Below is a small trained network, with its code and all its weights. Each question gives an input and a class and asks what happens when units are switched off, that is, made to give their printed mean instead of their output.

import numpy as np


def w(rows, s, z=0):
    codes = np.array(rows[::2]) - 128.0
    scale = np.full(codes.shape[1], s)
    scale[-1] = z or s
    return codes * scale


def f(y):
    return np.maximum(y, 0)


def log_softmax(a):
    a = a - a.max(-1, keepdims=True)
    return a - np.log(np.exp(a).sum(-1, keepdims=True))


def net(x, mask):
    res = np.array(x, float).reshape(1, 7) / 4 @ E
    y = f(res @ A[0][:, :-1].T + A[0][:, -1])
    res = res + np.where(mask, y, B[0][:, -1]) @ B[0][:, :-1]
    return log_softmax(res[-1] @ U[:, :-1].T + U[:, -1])


A, B = {}, {}
E = w([
[123,198,11,95,60,168,95,184],'x0',
[144,12,209,107,64,18,120,177],'x1',
[189,74,105,71,189,143,225,211],'x2',
[138,117,118,144,129,143,114,126],'x3',
[138,128,121,129,125,125,128,119],'x4',
[120,147,134,118,134,104,141,133],'x5',
[141,129,112,117,120,110,139,105],'x6',
],0.012)
A[0] = w([
[130,170,90,106,28,94,57,150,166],'n1',
[120,230,143,128,199,235,199,53,246],'n2',
[36,241,51,142,138,171,131,73,207],'n3',
[54,164,208,197,72,108,87,2,211],'n4',
[194,146,58,82,100,161,147,201,156],'n5',
[141,92,219,182,223,130,167,62,254],'n6',
[108,131,135,146,44,110,78,165,151],'n7',
],0.0084,0.0075)
B[0] = w([
[102,105,189,128,58,134,127,105,195],'n1',
[203,191,50,140,139,150,121,107,254],'n2',
[118,205,112,143,103,173,105,132,247],'n3',
[120,172,147,168,126,67,53,110,230],'n4',
[128,133,131,121,97,126,174,187,207],'n5',
[189,106,103,118,254,112,134,67,232],'n6',
[95,103,174,157,85,125,117,141,171],'n7',
],0.015,0.018)
U = w([
[150,165,85,191,151,105,41,67,59],'0',
[96,197,138,147,63,206,71,95,173],'1',
[103,86,222,207,161,60,84,80,62],'2',
[22,95,183,172,34,122,104,114,203],'3',
[187,145,86,142,185,179,211,86,7],'4',
[115,161,47,117,99,187,166,231,80],'5',
[148,30,190,13,197,100,139,139,237],'6',
[137,79,181,106,66,114,181,255,204],'7',
],0.0093,0.0018)

Each question gives the input, the list of numbers given to net, and the class t.
The units are the neurons (one row each of A and B). Each row of codes is followed by its name. A weight is (code - 128) times the scale printed after its matrix; where a second scale follows, it is the last column's (A, B and U).
mask holds one flag per neuron, in row order. A switched-off neuron (its flag False) gives its mean, the last column of its row in B, instead of its output. The means were averaged over made-up inputs and are rounded, as every weight is.
A unit's drop is (log p(t) with every unit on - log p(t) with that unit switched off) / (log p(t) with every unit on - log p(t) with every unit switched off).
The circuit of an input: a set's keep is (log p(t) with only the set's units on - log p(t) with every unit switched off) / (log p(t) with every unit on - log p(t) with every unit switched off). Starting from all 7 units, units are removed one at a time, each time the one whose removal leaves the highest keep (on an exact tie, the one counted first), for as long as the keep stays at least 0.8.
circuit, biggest first: the units of the circuit, biggest drop first
k most important neurons: the k neurons with the biggest drops, biggest first
drop when u is switched off: that unit's drop, to one decimal
input [8,-8,3,-8,-7,0,1], class 5: 2 most important neurons : n5; n4
input [-8,3,1,4,6,-4,-6], class 6: 2 most important neurons : n6; n2
input [8,-4,3,-1,7,-8,5], class 5: 2 most important neurons : n5; n4
input [8,1,-4,-8,8,4,0], class 3: 4 most important neurons : n2; n1; n7; n6
input [0,4,7,-4,-6,6,2], class 6: circuit, biggest first : n3
input [4,-5,1,-2,-8,-1,5], class 5: circuit, biggest first : n4; n6
input [1,-5,1,8,-1,8,-8], class 5: circuit, biggest first : n6; n4
input [-8,0,2,4,4,0,5], class 4: 3 most important neurons : n6; n1; n7
input [1,-4,4,1,6,-2,-8], class 5: 2 most important neurons : n6; n5
input [-6,7,1,-6,8,2,1], class 6: circuit, biggest first : n6; n3
input [1,-6,-6,-4,-8,6,8], class 1: 3 most important neurons : n3; n6; n1
input [-6,4,-2,1,-8,-3,7], class 2: 3 most important neurons : n2; n3; n4
input [3,6,1,-2,-6,6,-4], class 7: 3 most important neurons : n4; n3; n6
input [1,-4,7,0,3,8,6], class 5: circuit, biggest first : n6
input [6,3,8,-1,-1,4,-6], class 7: 2 most important neurons : n2; n3
input [-5,1,2,7,8,-6,0], class 6: 2 most important neurons : n2; n3
input [-2,6,3,-1,-4,-7,-6], class 6: 2 most important neurons : n4; n2
input [2,-3,8,-8,-8,0,3], class 5: 2 most important neurons : n6; n5
input [-3,1,-2,-4,-7,-8,8], class 2: 2 most important neurons : n2; n3
input [4,-6,-7,4,-1,4,5], class 1: circuit, biggest first : n3
input [5,-4,1,-8,7,1,0], class 5: 2 most important neurons : n4; n5
input [7,1,4,0,4,-6,-8], class 7: drop when n2 is switched off : 0.3
input [2,8,-7,6,0,2,0], class 3: drop when n6 is switched off : 0.3
input [4,4,-4,2,7,1,1], class 3: drop when n3 is switched off : 0.0
input [-2,5,-2,8,0,2,6], class 2: drop when n2 is switched off : 0.4
